Here is a tiny trained network, its code and every weight. The questions are about switching its units off for an input and a class, where a switched-off unit gives its printed mean instead of its output.

import numpy as np


def w(rows, s, z=0):
    codes = np.array(rows[::2]) - 128.0
    scale = np.full(codes.shape[1], s)
    scale[-1] = z or s
    return codes * scale


def f(y):
    return y / 2 * (1 + np.tanh(0.7978845608 * (y + 0.044715 * y**3)))


def log_softmax(a):
    a = a - a.max(-1, keepdims=True)
    return a - np.log(np.exp(a).sum(-1, keepdims=True))


def net(x, mask):
    res = np.array(x, float).reshape(1, 3) / 4 @ E
    y = f(res @ A[0][:, :-1].T + A[0][:, -1])
    res = res + np.where(mask, y, B[0][:, -1]) @ B[0][:, :-1]
    return log_softmax(res[-1] @ U[:, :-1].T + U[:, -1])


A, B = {}, {}
E = w([
[129,126,237],'x0',
[5,188,121],'x1',
[196,250,138],'x2',
],0.011)
A[0] = w([
[142,125,50,60],'N1',
[108,62,20,110],'N2',
[143,145,199,92],'N3',
[171,25,116,115],'N4',
[209,178,140,110],'N5',
[172,126,124,53],'N6',
[170,208,39,92],'N7',
[250,160,121,116],'N8',
[118,9,120,123],'N9',
[130,129,127,49],'N10',
[156,194,119,210],'N11',
[169,115,78,31],'N12',
[91,58,247,111],'N13',
[146,157,68,119],'N14',
[162,215,115,157],'N15',
[168,39,129,114],'N16',
[153,175,47,113],'N17',
[180,110,131,65],'N18',
[122,90,44,104],'N19',
[153,111,158,26],'N20',
[167,167,255,73],'N21',
[236,162,147,95],'N22',
[205,146,123,112],'N23',
[175,42,114,67],'N24',
[147,180,226,116],'N25',
[93,210,121,89],'N26',
[114,105,224,63],'N27',
[114,72,20,107],'N28',
[94,140,125,21],'N29',
[153,172,64,108],'N30',
[65,149,130,71],'N31',
[92,136,126,61],'N32',
[100,145,107,48],'N33',
[140,168,191,110],'N34',
[44,110,120,87],'N35',
[55,126,107,178],'N36',
[90,231,137,88],'N37',
[87,74,134,164],'N38',
[99,72,218,101],'N39',
[155,148,135,255],'N40',
],0.014,0.0094)
B[0] = w([
[181,142,37,160],'N1',
[178,60,106,233],'N2',
[202,116,37,162],'N3',
[60,156,92,224],'N4',
[73,114,89,210],'N5',
[111,141,27,136],'N6',
[147,49,77,221],'N7',
[60,138,62,237],'N8',
[68,85,108,251],'N9',
[106,120,19,113],'N10',
[135,28,201,231],'N11',
[160,174,40,142],'N12',
[196,83,66,235],'N13',
[184,126,85,173],'N14',
[97,36,112,231],'N15',
[73,171,104,209],'N16',
[196,96,68,196],'N17',
[122,191,27,149],'N18',
[183,124,85,192],'N19',
[154,150,13,126],'N20',
[172,88,76,206],'N21',
[70,138,61,218],'N22',
[73,155,72,189],'N23',
[105,159,90,192],'N24',
[189,76,100,201],'N25',
[76,184,27,192],'N26',
[143,164,48,174],'N27',
[186,100,94,223],'N28',
[124,170,4,125],'N29',
[185,46,116,182],'N30',
[111,217,72,170],'N31',
[118,176,18,134],'N32',
[128,176,3,130],'N33',
[161,80,86,171],'N34',
[78,163,55,205],'N35',
[96,103,111,234],'N36',
[52,162,35,211],'N37',
[117,47,128,222],'N38',
[188,63,65,203],'N39',
[128,97,213,223],'N40',
],0.013,0.011)
U = w([
[212,127,111,118],'0',
[60,174,102,91],'1',
[116,117,125,174],'2',
[125,93,180,211],'3',
[148,197,154,6],'4',
[168,254,200,6],'5',
],0.021,0.014)

Each question gives the input, the list of numbers given to net, and the class t.
The units are the neurons (one row each of A and B). Each row of codes is followed by its name. A weight is (code - 128) times the scale printed after its matrix; where a second scale follows, it is the last column's (A, B and U).
mask holds one flag per neuron, in row order. A switched-off neuron (its flag False) gives its mean, the last column of its row in B, instead of its output. The means were averaged over made-up inputs and are rounded, as every weight is.
A unit's drop is (log p(t) with every unit on - log p(t) with that unit switched off) / (log p(t) with every unit on - log p(t) with every unit switched off).
The circuit of an input: a set's keep is (log p(t) with only the set's units on - log p(t) with every unit switched off) / (log p(t) with every unit on - log p(t) with every unit switched off). Starting from the 12 units with the biggest drops (on a tie, the unit counted first), units are removed one at a time, each time the one whose removal leaves the highest keep (on an exact tie, the one counted first), for as long as the keep stays at least 0.8.
circuit, biggest first: the units of the circuit, biggest drop first
k most important neurons: the k neurons with the biggest drops, biggest first
drop of u: that unit's drop, to one decimal
input [-7,6,5], class 0: circuit, biggest first : (N17)
input [7,-6,-7], class 0: 2 most important neurons : (N13 N39)
input [4,2,8], class 2: 2 most important neurons : (N11 N25)
input [0,-7,-6], class 1: 2 most important neurons : (N4 N16)
input [7,-8,4], class 1: 4 most important neurons : (N8 N22 N23 N5)
input [-4,-6,8], class 2: 3 most important neurons : (N11 N30 N7)
input [4,5,6], class 2: 3 most important neurons : (N25 N37 N11)
input [-7,-8,-7], class 1: 3 most important neurons : (N4 N16 N9)
input [2,-4,-4], class 1: 3 most important neurons : (N4 N16 N11)
input [-6,4,7], class 2: 2 most important neurons : (N37 N15)
input [2,-5,-5], class 1: 4 most important neurons : (N4 N16 N11 N24)
input [5,-1,6], class 2: drop of N13 : 0.3
input [7,-2,8], class 2: drop of N22 : 1.3
input [7,2,-7], class 0: circuit, biggest first : (N13)
input [1,3,-2], class 3: drop of N37 : 0.2
input [-6,4,3], class 0: drop of N22 : 0.0
